Here is a tiny trained network, its code and every weight. The questions are about switching its units off for an input and a class, where a switched-off unit gives its printed mean instead of its output.

import numpy as np


def w(rows, s, z=0):
    codes = np.array(rows[::2]) - 128.0
    scale = np.full(codes.shape[1], s)
    scale[-1] = z or s
    return codes * scale


def norm(h):
    return h / np.sqrt((h * h).mean(-1, keepdims=True) + 1e-5)


def f(y):
    return y / 2 * (1 + np.tanh(0.7978845608 * (y + 0.044715 * y**3)))


def log_softmax(a):
    a = a - a.max(-1, keepdims=True)
    return a - np.log(np.exp(a).sum(-1, keepdims=True))


def net(x, mask):
    res = np.array(x, float).reshape(1, 5) / 4 @ E
    u = 0
    for l in range(3):
        y = f(norm(res) @ A[l][:, :-1].T + A[l][:, -1])
        res = res + np.where(mask[u : u + 12], y, B[l][:, -1]) @ B[l][:, :-1]
        u += 12
    return log_softmax(norm(res)[-1] @ U[:, :-1].T + U[:, -1])


A, B = {}, {}
E = w([
[245,94,120],'x0',
[127,127,126],'x1',
[141,175,7],'x2',
[151,252,137],'x3',
[128,129,128],'x4',
],0.0036)
A[0] = w([
[138,133,128,57],'0.n0',
[102,108,130,138],'0.n1',
[145,106,134,122],'0.n2',
[181,106,249,125],'0.n3',
[142,132,131,21],'0.n4',
[109,104,135,140],'0.n5',
[137,253,183,111],'0.n6',
[252,106,139,233],'0.n7',
[147,125,122,125],'0.n8',
[102,119,241,178],'0.n9',
[200,234,179,4],'0.n10',
[186,139,166,3],'0.n11',
],0.014,0.003)
B[0] = w([
[120,115,146,118],'0.n0',
[113,161,117,139],'0.n1',
[172,138,121,137],'0.n2',
[48,223,139,235],'0.n3',
[110,105,150,114],'0.n4',
[123,166,121,139],'0.n5',
[254,112,126,226],'0.n6',
[141,116,45,254],'0.n7',
[151,120,128,133],'0.n8',
[237,112,128,228],'0.n9',
[17,240,150,208],'0.n10',
[55,140,171,147],'0.n11',
],0.024,0.0073)
A[1] = w([
[252,105,191,111],'1.n0',
[135,162,157,74],'1.n1',
[183,82,206,100],'1.n2',
[134,153,163,106],'1.n3',
[122,82,149,4],'1.n4',
[90,122,142,122],'1.n5',
[148,136,125,121],'1.n6',
[128,128,128,129],'1.n7',
[143,135,124,123],'1.n8',
[146,136,124,125],'1.n9',
[117,119,154,54],'1.n10',
[123,79,154,37],'1.n11',
],0.012,0.003)
B[1] = w([
[36,182,236,254],'1.n0',
[175,45,109,143],'1.n1',
[125,176,16,143],'1.n2',
[178,52,103,138],'1.n3',
[147,25,142,95],'1.n4',
[196,161,53,109],'1.n5',
[115,115,159,153],'1.n6',
[128,128,128,128],'1.n7',
[116,118,152,149],'1.n8',
[114,116,157,154],'1.n9',
[250,117,130,94],'1.n10',
[140,40,131,95],'1.n11',
],0.013,0.0045)
A[2] = w([
[172,104,129,45],'2.n0',
[186,17,90,93],'2.n1',
[2,123,107,120],'2.n2',
[183,102,127,61],'2.n3',
[165,107,121,56],'2.n4',
[155,109,124,2],'2.n5',
[114,141,204,147],'2.n6',
[125,143,147,175],'2.n7',
[163,107,124,71],'2.n8',
[130,133,146,102],'2.n9',
[108,206,120,204],'2.n10',
[169,106,122,31],'2.n11',
],0.016,0.00096)
B[2] = w([
[118,165,148,121],'2.n0',
[253,151,150,145],'2.n1',
[187,122,185,176],'2.n2',
[115,171,149,124],'2.n3',
[119,170,135,122],'2.n4',
[123,162,136,119],'2.n5',
[68,109,147,163],'2.n6',
[114,116,136,145],'2.n7',
[119,166,136,121],'2.n8',
[117,125,139,131],'2.n9',
[111,76,113,254],'2.n10',
[119,170,140,122],'2.n11',
],0.036,0.011)
U = w([
[37,87,193,222],'0',
[124,100,25,253],'1',
[149,234,220,85],'2',
[68,251,89,38],'3',
[200,37,175,39],'4',
[248,176,103,73],'5',
],0.016,0.0023)

Each question gives the input, the list of numbers given to net, and the class t.
The units are the neurons (one row each of A and B). Each row of codes is followed by its name. A weight is (code - 128) times the scale printed after its matrix; where a second scale follows, it is the last column's (A, B and U).
mask holds one flag per neuron, layer by layer. A switched-off neuron (its flag False) gives its mean, the last column of its row in B, instead of its output. The means were averaged over made-up inputs and are rounded, as every weight is.
A unit's drop is (log p(t) with every unit on - log p(t) with that unit switched off) / (log p(t) with every unit on - log p(t) with every unit switched off).
The circuit of an input: a set's keep is (log p(t) with only the set's units on - log p(t) with every unit switched off) / (log p(t) with every unit on - log p(t) with every unit switched off). Starting from the 12 units with the biggest drops (on a tie, the unit counted first), units are removed one at a time, each time the one whose removal leaves the highest keep (on an exact tie, the one counted first), for as long as the keep stays at least 0.8.
units of the circuit, in order: the units of the circuit, biggest drop first
most important unit: the unit with the biggest drop
top k neurons: the k neurons with the biggest drops, biggest first
top k neurons in layer l: the k neurons of layer l with the biggest drops, biggest first
input [-8,0,2,-7,5], class 4: top 2 neurons : 0.n6, 0.n9
input [1,1,3,-8,-7], class 5: units of the circuit, in order : 0.n3, 2.n10
input [-5,-4,2,8,-6], class 0: top 2 neurons : 0.n7, 1.n0
input [3,-3,-2,3,-2], class 3: units of the circuit, in order : 0.n10
input [1,-6,-1,6,-2], class 3: units of the circuit, in order : 0.n10, 2.n2, 0.n6
input [7,4,0,4,2], class 3: top 2 neurons : 0.n10, 0.n7
input [0,-6,-8,-5,-1], class 0: top 3 neurons : 0.n7, 0.n10, 0.n6
input [7,2,-4,5,6], class 3: top 3 neurons : 0.n10, 0.n3, 0.n7
input [0,-7,4,-2,1], class 4: top 3 neurons in layer 1 : 1.n1, 1.n3, 1.n0
input [4,-7,0,3,-5], class 3: top 3 neurons : 0.n10, 0.n7, 0.n9
input [-1,2,1,6,4], class 0: top 3 neurons in layer 0 : 0.n7, 0.n10, 0.n9
input [1,-6,3,-7,-4], class 5: top 2 neurons : 0.n9, 0.n6
input [1,-1,2,-7,-6], class 5: top 4 neurons : 0.n9, 0.n6, 0.n3, 0.n10
input [1,4,3,2,-5], class 1: units of the circuit, in order : 2.n2
input [-6,2,4,5,-2], class 0: top 4 neurons : 0.n7, 1.n0, 0.n9, 0.n6
input [3,4,3,-6,7], class 5: top 2 neurons in layer 0 : 0.n3, 0.n10
input [-4,5,4,-3,-1], class 4: top 3 neurons : 0.n6, 0.n9, 2.n2
input [4,6,-5,4,0], class 3: top 2 neurons : 0.n3, 0.n10
input [4,-1,-7,7,-2], class 3: top 2 neurons : 0.n10, 0.n3
input [8,4,5,3,-8], class 1: most important unit : 0.n7
input [-5,8,4,1,8], class 0: top 4 neurons : 0.n7, 0.n3, 0.n10, 1.n0
input [-1,-7,-6,-6,-7], class 0: top 3 neurons : 0.n7, 0.n9, 0.n10
input [-2,-8,7,-3,3], class 4: top 4 neurons : 0.n6, 0.n9, 2.n2, 0.n7
input [-5,2,6,8,-5], class 0: top 2 neurons in layer 0 : 0.n7, 0.n9
input [2,0,7,-6,8], class 5: top 2 neurons in layer 2 : 2.n1, 2.n10
input [-6,6,5,-5,4], class 4: top 2 neurons in layer 0 : 0.n6, 0.n9
input [-2,1,2,1,3], class 0: most important unit : 1.n0
input [1,-4,7,-8,-6], class 5: top 2 neurons in layer 0 : 0.n6, 0.n9
input [6,2,0,-6,-6], class 1: top 2 neurons in layer 1 : 1.n1, 1.n3
